[139 141 118 112] = Gasi
[134 106  44 140] = Vunu
[191 156 140 140] = Rel
[157 143 106 124] = sonod
[134 156 140 140] = musi
[143 157 142 138] = Fini
next: [143 106] -> [124]
next: [143 157] -> [142]
next: [134 106] -> [44]

[219 135 160 103 112 146 124 136 167 144 120 104 177 100 182 186 190 179] : Fas
[201 150 105 117 100 153 151 135 161 120 144 122 171 112 169 187 188 177] : suf
[201 150 105 117 151 100 161 144 112 122 169 153 120 187 171 135 188 177] : mufo
next: [120 144] -> [122]
next: [100 153 151 135 161 120 144 122 171 112 169 187] -> [188]
next: [151 100 161] -> [144]

[ 79  54 137  84 140  95 189 111 135 149 117 150 123 100 163 121 179 179
 110  95 145] -> Dilik
[ 99 133 148 116 154 126  98 163 124 177 179 114 118 101 148 120 168 174
 107 107 144] -> tepo
[ 76  51 136  89 143 101 194 107 137 141 122 147 127  95 163 123 181 177
 104  85 146] -> tem
[ 75  55 127  81 146  90 187  99 133 148 116 154 126  95 163 124 177 179
 114  93 148] -> pime
[116 155  98  99  92 141 107 118 104 127 143 174 132 192 108 130 110 110
 142 173 116] -> Fuzu
[ 74 130 169  84 140  95 189 111 135 149 117 150 123 100 163 121 179 179
 110 149 108] -> zuzas
[155  93 120 125 133 183 159 171  96 135  74 127 169 131 126 151 131 155
 111 123 141] -> fiva
next: [ 98  99  92 141 107 118 104] -> [127]
next: [ 74 127 169] -> [131]
next: [155  98  99  92 141 107] -> [118]
asked: [ 99 133 148 116 154 126  98 163 124 177 179 114 118 101 148 120 168 174
 107 107 144] -> tepo
asked: [ 79  54 137  84 140  95 189 111 135 149 117 150 123 100 163 121 179 179
 110  95 145] -> Dilik
next: [ 99 133 148 116 154 126  95 163 124 177 179 114] -> [93]

[170 176  93  74  79 117 177] : pagi
[119 123 162 118 101  52 152] : zote
[142 138  86 116 133 175 127] : Puf
[122 124 168 119 100  45 154] : Suken
[156 145 104 119 119 160 144] : Dile
[164 165 144 113 104 101 150] : lami
[175 178 134 110  94  56 157] : Mubug
[134 175 165 123 101  50 152] : kefu
[123  45 124 100 119 168 148] : Valom
[175 178 134  92  84  98 164] : Lak
[168 165  91  83  99 127 158] : fafuv
next: [124 168 119 100  45] -> [154]
next: [133 175] -> [127]
next: [118 101  52] -> [152]
next: [118 101] -> [52]
next: [ 45 124] -> [100]

[113  94  50  75  85  51 104 142  96 131 144 104 101 110]  moger
[157 132  99 136 146 110 139 122 134  75 134 135 131 140]  famak
[122 106  87  81  91  84 106 120  97 147 186  93  94  89]  Dabaf
[116 114  48 108 113  56 113 102 114  85 156 120 119 118]  dig
[112 125  67 113 110  62 128  79 125 106 155 118 122 120]  nege
[126  85  64  52  84  66  89 131  87 147 196  89  93  90]  Seme
[ 84 114 165 130 113 164 128 131 126 172 128 123 121 119]  bot
[134 155 211 168 157 220 154 134 153 151  77 159 155 153]  Nafuz
next: [52 84 66 89] -> [131]
next: [ 66  89 131] -> [87]

[162 162 139 211 113 150 133 131 114] = Zak
[164 160 128 169 137 131 125 170 145] = Vogin
[164 160 187 175 131 170 137 125 116] = koti
[154 122  46 121 119 136 112 138 144] = mano
next: [160 128 169 137 131 125 170] -> [145]
next: [131 170 137 125] -> [116]
asked: [164 160 128 169 137 131 125 170 145] -> Vogin
next: [170 137] -> [125]

[104 205 120 125] -> lok
[168  63 152 147] -> sib
[113 208 128 131] -> kenam
[173  60 173 174] -> namov
[106 204 122 129] -> lokoz
[158  94 149 144] -> gem
[173  60 147 145] -> sudi
[171  68 150 147] -> Lagok
[173  60 142 145] -> fugu
[101 206 120 123] -> ronaz
[197 102 181 179] -> tado
[ 60 173 150 156] -> fonin
asked: [173  60 142 145] -> fugu
next: [171  68] -> [150]
next: [158  94] -> [149]
next: [104 205] -> [120]
next: [102 181] -> [179]

[108 213 159  85 191 177 143  70 167 208 216 199  75 161 219 164  42 174
 131 164] = naruk
[159 110 152 186  48  87 213 100 114 114 161 206  55 124 187 127 114  76
 131 169] = Bubi
[178 183 214 201 133 133 129 137  74 115  92 205  40 104  41  46  48  69
 182  66] = biz
[ 95 170 155 144 125 201 206 179  37  72  52 172 136 210  79 123  92 186
 211  52] = Rusi
[215  49  46  85 191 122 143  70 167 208 216 199  75 161 219 164  42 174
 131 164] = Res
[117  64 191 220  38  65  63 215  46  46 125  75 174 184 198 105 124 203
  40 134] = boga
[ 90 158  54 159  66 167 100 148 175 195 119 180 132  48  61  89  76  68
  68 108] = Gug
next: [179  37] -> [72]
next: [205  40 104  41  46] -> [48]
next: [214 201] -> [133]
asked: [108 213 159  85 191 177 143  70 167 208 216 199  75 161 219 164  42 174
 131 164] -> naruk
next: [215  46  46] -> [125]

[175 169 164 141 149 121 147 122 157 130 104  94 129] : sus
[108 138 114 143 166 138 114 145 104 133 129 124 138] : fomot
[ 77 130 105 133  72 136 149 133 134 128 131 129 132] : Katek
[124 146  98 109 116 133 155 137 163 133 118 211 140] : bap
[144 113 110 134 137 121 100 151 128 121 156 158 111] : Bek
[136 133 145 124 120 143 116 137  87 139 131 132 126] : Padeg
[ 95  87 132 143 137 131 145 120 139 124 116 133 119] : bunob
[ 88 122 119 132 134 139 159 106 133 129 126 153 135] : ged
[159 100 148 150 118 115 147 132 152 129 134  93 111] : zem
next: [ 87 132 143 137 131 145 120 139 124 116 133] -> [119]
next: [169 164 141 149 121 147 122 157 130 104  94] -> [129]
next: [134 137 121 100 151 128] -> [121]

[ 83 134 124 128 141  78  81] -> vogod
[171 188 183 180 229 147 149] -> vora
[ 72 117 109 115  86  82  82] -> duro
[140 215 204 205 179 140 141] -> vip
[139  83 124 134 141 139 134] -> Zafo
[ 82 110 105 117  52 105 103] -> Vumag
[111  76  83  86  44 131 129] -> mono
[128 134  83 124 141 139 137] -> sule
next: [ 83 134 124 128 141] -> [78]
next: [134  83 124 141 139] -> [137]
next: [ 72 117 109] -> [115]
next: [ 72 117 109 115  86] -> [82]
next: [ 82 110 105 117  52] -> [105]
next: [215 204 205] -> [179]
next: [ 82 110 105] -> [117]

[ 76 212 173 109  98  89 187 123  95 193 130 174  90 141  93 134 184 167
 125  60 134 117] : zosan
[127 162 139 148 110 109 123 132 110 151 121 139 123 149 108 102 151 141
 136 119 125 118] : Bubid
[100 184 151 127 102  81 177 125  86 195 116 174 111 142  78 110 175 171
 132  60 131  96] : gavek
[119 185 161 124  98  99 119 111 119 166 117 137 113 138 101 116 168 145
 142 108 131 105] : Ninuv
[ 80 185 155 110 105  84 212 141  93 202 127 191 100 145  79 117 167 171
 124  43 138  99] : Zorat
[109 167 152 144 106  88 141 111  92 182 113 163 118 147  91 104 178 170
 141  88 125 108] : Vaz
next: [163 118 147  91 104 178 170 141] -> [88]
next: [163 118 147  91 104 178] -> [170]

[110 123 129 145 158 103 172 159 121  89 144  93 101 115 113  84 131 127
 138 160 154 131 117 175 169 117 128 141 146 117 107 146 120 147 148 129
 118 106 133 119 109  87  99 154 152 110 130  75 122 114 129 135 116] = pon
[139 102 163 153 110 133  93 134 135 141 142 135 151 132 136 147 108 135
 122 144 106 132 103 110  39 144 127 144 114 148 156  91 139 121 147 135
 120 155 112 119 132 142 109 116 146 152  87 170 132 136 120 108 171] = luzi
[131 150 136 144 122 134 103 119 169 122 101 154 149 146 150 140 102 154
 109 144  99 108 139 121  83 149 151 118  69 142 150 104 143 113 120 164
 127 151 153 119 107 148 127 148 142 158  91 152 150 125 123 146  98] = gis
[139 102 163 153 110 133  93 134 135 139 142 135 151 132 136 147 108 135
 122 144 106 132 103 110  39 144 127 144 114 148 156  91 125 121 147 135
  89 155 112 119 132 142 109 116 145 152  87 170 149 136 120 108 171] = Zeg
next: [112 119 132 142 109 116 146 152  87 170] -> [132]
next: [ 93 134 135 141] -> [142]
next: [125 121 147] -> [135]

[109  94 135 102] = zifal
[145 140 155 148] = gubu
[108  94 137 101] = sero
[108  94 155 133] = Fut
[107 133  51 117] = furib
[ 99 221 142 101] = lut
[108  95 136 102] = Depe
[109  94 140 102] = Sura
[108 144  29 121] = Popa
[137  99 223 115] = vir
[107 133 136 102] = vad
asked: [107 133  51 117] -> furib
next: [ 99 223] -> [115]
next: [ 94 155] -> [133]
asked: [108  94 155 133] -> Fut
next: [ 94 140] -> [102]
next: [145 140] -> [155]
asked: [107 133 136 102] -> vad

[158 131 143 143  75 103  93 123 136  96  90 102 112 117 119 138 115 126
 101 121 107 119 105 115 117  76  80  76 133  95  95 118  74 127 126 114
 131 103  93] : pegum
[147 119  63 155  43  99  80 143 167  87  74  98 119 129 134 172 125 147
  96 139 110 133 105 126 130  46  54  46 163  85  84 131  41 148 148 122
 157  99  79] : kopir
[125 111  83 129  73 102  91 123 136  95  88 101 112 116 118 138 115 125
 100 121 107 118 104 115 116  75  79  74 133  94  93 117  72 127 126 113
 131 102  91] : Risab
[154 152 134 158 132 143 143 154 151 145 142 142 146 152 156 156 145 150
 144 154 147 148 145 149 154 136 135 141 159 144 142 151 133 149 154 146
 150 139 140] : nep
[130 113  79 135  67 101  89 128 144  93  85 100 113 119 122 146 117 131
  99 125 107 122 104 117 120  68  73  67 140  92  91 121  65 132 131 115
 137 102  89] : fogak
[ 69  96 155  60 175 118 136  72  52 128 142 119  97  86  79  45  93  70
 120  77 105  85 112  89  85 170 163 168  52 130 131  85 176  70  68  95
  61 119 137] : Vus
[130 113  80 134  68 102  89 127 143  93  86 101 114 119 122 145 117 130
 100 125 108 122 105 118 119  69  74  68 139  92  92 121  66 132 131 115
 137 102  89] : vaf
[130 113  80 134  68 132  89 127 143  93  86 101 114 153 157 158 151 152
 100 125 108 122 105 118 119  69  74  68 139  92  92 121  66 132 131 115
 137 126  89] : ven
[156 155 137 160 130 142 143 159 151 148 141 143 150 155 159 158 146 154
 145 155 151 149 148 154 156 138 138 142 161 148 148 151 133 149 155 149
 152 140 142] : kubot
[130 113  80 134  68 102  89 127 143  93  86 101 114 119 122 145 117 130
 100 125 108 122 105 118 119  69  74  68 139  92  92 121  66 132 131 115
 137 146 142] : tupu
[154 150 144 155 137 145 142 156 156 147 141 146 153 153 152 157 151 158
 145 152 150 152 151 154 150 141 144 138 157 148 149 148 138 153 154 153
 156 148 144] : nub
[125 111  84 129  75 102  92 123 136  95  89 101 112 116 118 138 115 126
 100 121 107 119 105 115 117  75  79  75 133  94  94 118  73 127 126 113
 131 103  92] : tez
next: [158 132 143 143] -> [154]
next: [153 152 157 151 158] -> [145]
next: [ 75  79  74 133  94  93 117  72 127 126] -> [113]
asked: [158 131 143 143  75 103  93 123 136  96  90 102 112 117 119 138 115 126
 101 121 107 119 105 115 117  76  80  76 133  95  95 118  74 127 126 114
 131 103  93] -> pegum

[155  98 163  91 137 132 101] : Zep
[ 49 154 186 107 175 138 135] : Mibon
[184  54 153  51  51 124 169] : tibak
[184 121 153  51  51 124 169] : tori
[133 165 126 155  95 163  51] : denu
[179 128  89 111 113 171  89] : Tusem
[200 116 153 204  53  91 180] : luva
[112 161  54  50  74  87 195] : Puti
[ 97  83 100 195  67 174  62] : lisi
[146  79 190  89 103 162 143] : feme
next: [ 98 163  91] -> [137]
next: [155  95] -> [163]
next: [ 83 100 195] -> [67]
next: [179 128  89 111 113] -> [171]
next: [190  89 103 162] -> [143]
next: [155  95 163] -> [51]
next: [153 204  53  91] -> [180]

